[-13.3 -17.9   3.6  25.5 -10.1  15.8   7.6  10.3  12.8 -10.5   2.9  25.0
  -5.5  36.1  -9.4  10.1   3.0  -7.6   0.4 -48.2  -5.9  -4.8 -14.6  -1.8
 -11.8 -11.2  -8.0  12.5  11.9  -4.1   2.1 -17.1 -27.9  -4.5   1.3  -3.0] : <42>
[ -8.7  -3.1  18.6  11.8   1.5  27.8  -6.9   3.7   0.6  -9.7  14.4   3.2
   0.6  27.4  -4.8  10.4  18.6  18.0  -3.4  -1.7   3.1 -21.4  -5.9  -5.3
  -2.8 -20.3 -12.8  11.3  16.6  -6.2  -2.0  -9.3  -8.1   2.2  -4.7  -4.5] : <57>
[-10.8   1.0   3.6  24.4   0.4  23.0  11.5  -4.0   7.1 -18.4   9.9  22.4
  -7.4  58.7  -9.4  -1.5  12.1 -22.6 -57.0 -27.9  -9.8 -15.0  -8.3  -4.8
 -23.0  -4.6  -0.5   9.9  13.7   1.1   9.0 -26.7  -4.1 -18.3  -2.6   0.2] : <57>
[-11.7   0.9   3.5  12.1  -4.2  -3.3  20.6  -5.1   1.9 -12.0   9.4  10.4
   1.8   5.8  -2.4   8.1   4.4  -7.8 -12.5  -4.8   3.1  -8.7  -8.7  -1.9
  -8.5   1.5   2.5   5.2  -8.8  -1.3   7.1 -23.0  -8.5 -14.5  -2.6  -1.9] : <48>
[ -9.6  -3.8   5.9   8.3  -0.6   9.7   4.4   6.5  -7.3   5.8  -0.2   1.0
  -3.8  19.5  -6.7  -2.9   2.8  -4.7  -7.0 -16.4  -4.8   6.3 -12.0   2.3
  12.7 -14.8   1.5   2.6   8.5   6.7   7.0 -33.4 -11.3 -13.6  -1.5  -1.7] : <58>
[ -2.8  -4.0  13.7   5.9   3.1  17.3   7.8   0.9  -3.1 -20.0   7.0  24.7
 -12.6  44.0  -5.2  11.7  12.3 -15.1 -21.2 -53.4  -0.1  -7.7 -17.0   7.4
   1.0  -3.7 -20.8   8.9  -2.2   3.9  13.6 -36.0 -22.5 -18.2   1.4 -29.3] : <48>
[-12.4  26.3  15.2  12.9  -9.2  -1.5  17.0  -3.9   6.2 -26.0  27.8 -10.0
  -8.0  20.6   5.1 -13.3  -3.3 -26.5 -33.2  15.3  23.7 -27.8  -4.5  -8.7
 -20.6  -8.0   3.3  16.4 -15.0 -10.9   5.3 -37.0   1.1 -39.1   7.0   0.8] : <41>
[-10.0   9.9  17.0   9.5  -2.1  23.0  -5.4  -1.3  -5.3 -15.6  16.0   4.2
 -12.8  65.8  -8.0 -10.8  20.0 -22.7 -11.0   8.7   7.4 -29.6  -6.6  -4.2
 -25.3 -24.7 -20.1   9.7   6.9 -11.1 -24.6 -23.1 -10.9 -23.3 -10.1   1.3] : <41>
[  0.7   9.2  10.9  14.7  -2.9  23.9   2.5  -4.2  -6.9 -24.8  19.0  18.2
  -3.3  28.3  -5.2  11.3  12.8 -18.9 -22.1 -49.4   6.5 -22.0 -13.6  12.8
  -3.6  -5.5 -33.4  10.9   8.6  -0.7  21.9 -47.6 -13.1 -16.9   4.4 -13.6] : <48>
[  2.1   2.7  11.3  -0.4  11.0   8.9   8.0   3.9   1.6   9.2   7.4  -0.2
 -17.9  14.3  -1.0  -6.1   0.9  -8.5 -14.8   9.2   4.9   0.2  10.9   0.3
  -3.9 -21.9 -21.0   6.5   6.8   1.3  -8.0 -18.3 -12.4 -18.2  -1.6  -6.4] : <58>
[ -5.8   3.9   0.7  10.2  -8.0  11.7  -6.6  -3.6   3.1  -7.0  27.8  -1.6
  10.4  23.2  -2.6   8.4  21.6  -0.8  10.7  -7.0  -4.7 -11.4  -9.9   6.8
  -4.6  -7.1 -31.6   4.5  12.5  -3.9 -15.5 -20.5 -13.4  -2.6 -10.1   6.7] : <57>
[ -4.1   0.0  27.1  11.5  18.8  31.0  12.3   1.7 -14.2  -4.2  18.3  27.7
 -20.1  60.0 -25.2  10.2  11.2 -50.9 -35.0 -67.8  25.4 -23.4 -19.3  16.3
   9.7  -9.6 -53.5  19.9  17.3  36.0   3.4 -54.2 -15.2 -44.5  -4.6 -16.9] : <41>
[  7.0  10.4   9.0  22.4   8.2  21.7   2.9  -7.4  -6.7 -12.9  18.8  13.9
 -16.2  67.0  -5.1   4.0   7.1 -12.9 -16.3 -53.8  18.5 -27.9 -10.2  16.4
  12.6  -5.7 -40.0   6.6  -2.4  -5.5   8.4 -53.0  -6.4 -29.7   4.4  -9.4] : <42>
[  2.8  15.5  13.6   4.6   1.3   6.9   9.9  -0.1  -5.2  17.0   9.2  -0.6
 -23.8  19.7 -11.3  -7.6  -3.2 -13.4 -23.2  -8.5  12.6  -6.8  -4.4   1.9
  -6.0  -4.1 -12.3  10.9  18.9  -7.9 -59.6  -0.2   2.3 -22.8   6.3  -7.8] : <58>
[ 12.8   1.5   3.4   3.9   5.7   4.7  16.8  -4.5 -14.5  -8.2   2.9   1.4
 -25.0  23.8   7.3  -9.2  -5.1 -19.4  -7.2 -29.0  15.0   0.5 -10.8   6.1
   6.1   2.1 -19.5  -6.7  -9.8  41.2  12.2 -26.8 -10.6 -10.2  -2.4  -1.0] : <38>
[  8.1  -2.8   5.2  -6.1  17.2  -1.1   6.8  -0.9  -1.4 -11.4  -1.0   7.3
  -0.2  27.9  -0.3  13.3  -1.9  -6.3   0.1 -21.1   2.7  -4.6   1.3   3.5
   6.1  10.2 -19.7   1.2  -3.8   3.5   8.6  -9.9  -8.1  -1.4  -4.3  11.2] : <38>
[ -4.6   7.5   4.3  14.9 -11.6   0.6   2.8   1.0   4.5  -2.9  11.6   3.8
 -12.6  15.7   6.7 -13.6  -6.1  -5.7   7.2   4.4  -2.0 -12.7  -0.6   0.2
 -14.6 -11.6  -0.1   7.2  -3.0 -10.9  -3.3 -14.3 -10.5 -12.2  -2.9   4.5] : <49>

[ -3.6   9.3  -1.9   0.2   6.4 -13.3   0.0   1.6  -2.8   1.9   3.7   3.5
  -0.5   1.2  12.1   0.3   7.1   3.0   5.2  -4.3  -1.2  -1.5   0.0  -8.6
  -0.4   1.0  15.0 -11.8   1.4   1.0  -1.3   5.6  -4.5  -4.2   1.5  -7.2] : <71>
[ 11.9  22.6  30.9 -20.8   6.3  -4.1   3.2 -12.2  19.6   3.0 -12.6   0.3
   8.3   1.9  19.6  -4.8 -11.1   6.6  15.4   8.7  10.7  -3.1  -5.0 -11.6
   3.1   1.2  25.6  24.8   4.1  -9.2 -16.5   7.6  -4.0 -13.0   1.2  -3.7] : <74>
[  1.8   1.9 -30.8 -17.2   8.1  -0.6   1.3  -2.9  -4.6   4.3   2.4  -0.1
  -3.1  -1.2   7.9  -2.4  -7.6  12.9  -5.0  -7.3 -20.2   0.4  -0.1   5.2
   3.8   0.3   1.5   1.5  -0.9   8.3   2.8  -4.8   3.3   2.7   0.2   3.5] : <74>
[ -0.6  -0.3 -22.1  -9.2   5.7  -6.9  -0.9   4.5 -10.2  -0.2   6.2   1.8
  -5.1  -0.8 -23.5  -0.2   5.3  10.7  -2.2  -7.8 -12.2  -0.7  -3.8  -6.2
   2.5  -0.7  10.3 -24.7  -0.5   3.1   7.9   1.4  -3.1  14.5   0.6  -4.4] : <71>
[ -0.8  11.9  20.0 -10.1  -7.4  34.4  -4.0   2.6  -3.8  -4.1   3.2  -0.3
   0.5   1.5 -33.9  -1.9   5.7   8.2   6.4   0.1   9.7  -0.9  -1.2  -8.0
   1.0  -6.3  21.8 -21.7   2.6 -15.4   1.1  13.0  -6.8  -0.4   1.9  -9.9] : <71>
[  1.1   1.8   4.6 -16.1 -16.7   0.9   2.4  -8.3   2.7  -0.2   7.2  -8.8
   1.3   0.5  23.0  -4.5 -11.9   8.9   3.5   4.5   1.1  -1.9   8.0  -8.3
   0.9  -9.6   2.1  30.0  -1.3  -9.0 -10.3   0.1   4.9 -20.6   0.2  -4.9] : <74>
[ -9.1  -2.1  13.1 -12.9   1.8 -17.4  -5.4   4.3 -10.5  -5.6   7.7  -8.7
   0.1   0.8 -45.8  -1.2   6.7   9.2   2.5  -5.6   5.2  -0.4  -0.8  -1.3
  -0.9  -6.5   6.0  -5.6   1.1  -4.3   7.6   4.3  -4.2   8.6  -1.9  -5.8] : <71>
[ -5.4   2.4   6.3 -10.5  13.0 -45.8  -6.7   0.7  -2.5   3.0   3.8  -0.7
   2.7   0.5 -22.4  -2.6   8.6   4.7   1.0  -5.8   5.4  -1.1  -9.4  -4.8
  -0.9   3.7  13.3  -4.7   4.9   8.4   3.8  -1.9  -6.1   6.7   0.5  -1.0] : <71>
[  0.4   8.9 -13.0 -19.5   0.1   7.3   0.5  -3.1  -6.2   0.0   6.7  -2.4
   2.3  -0.1  18.2  -3.1  -4.8  13.9   0.4  -4.7  -5.8  -1.9  10.6  -2.4
   1.3  -7.9   6.3   5.1  -1.0  -1.1  -2.3   4.8   0.7  -9.8   1.5  -2.2] : <74>
[ -6.9  10.0  -5.3 -13.4 -10.1 -37.8  -1.7  -5.3   0.1   7.6  11.9  -2.1
   3.9   2.1  39.5  -7.1   2.5  12.3   7.9  -2.5  -0.8  -3.6  -7.4 -23.5
   0.4  -0.1  29.7  13.4   4.7   1.4 -12.7   1.1  -3.4 -17.4   1.7 -10.7] : <74>
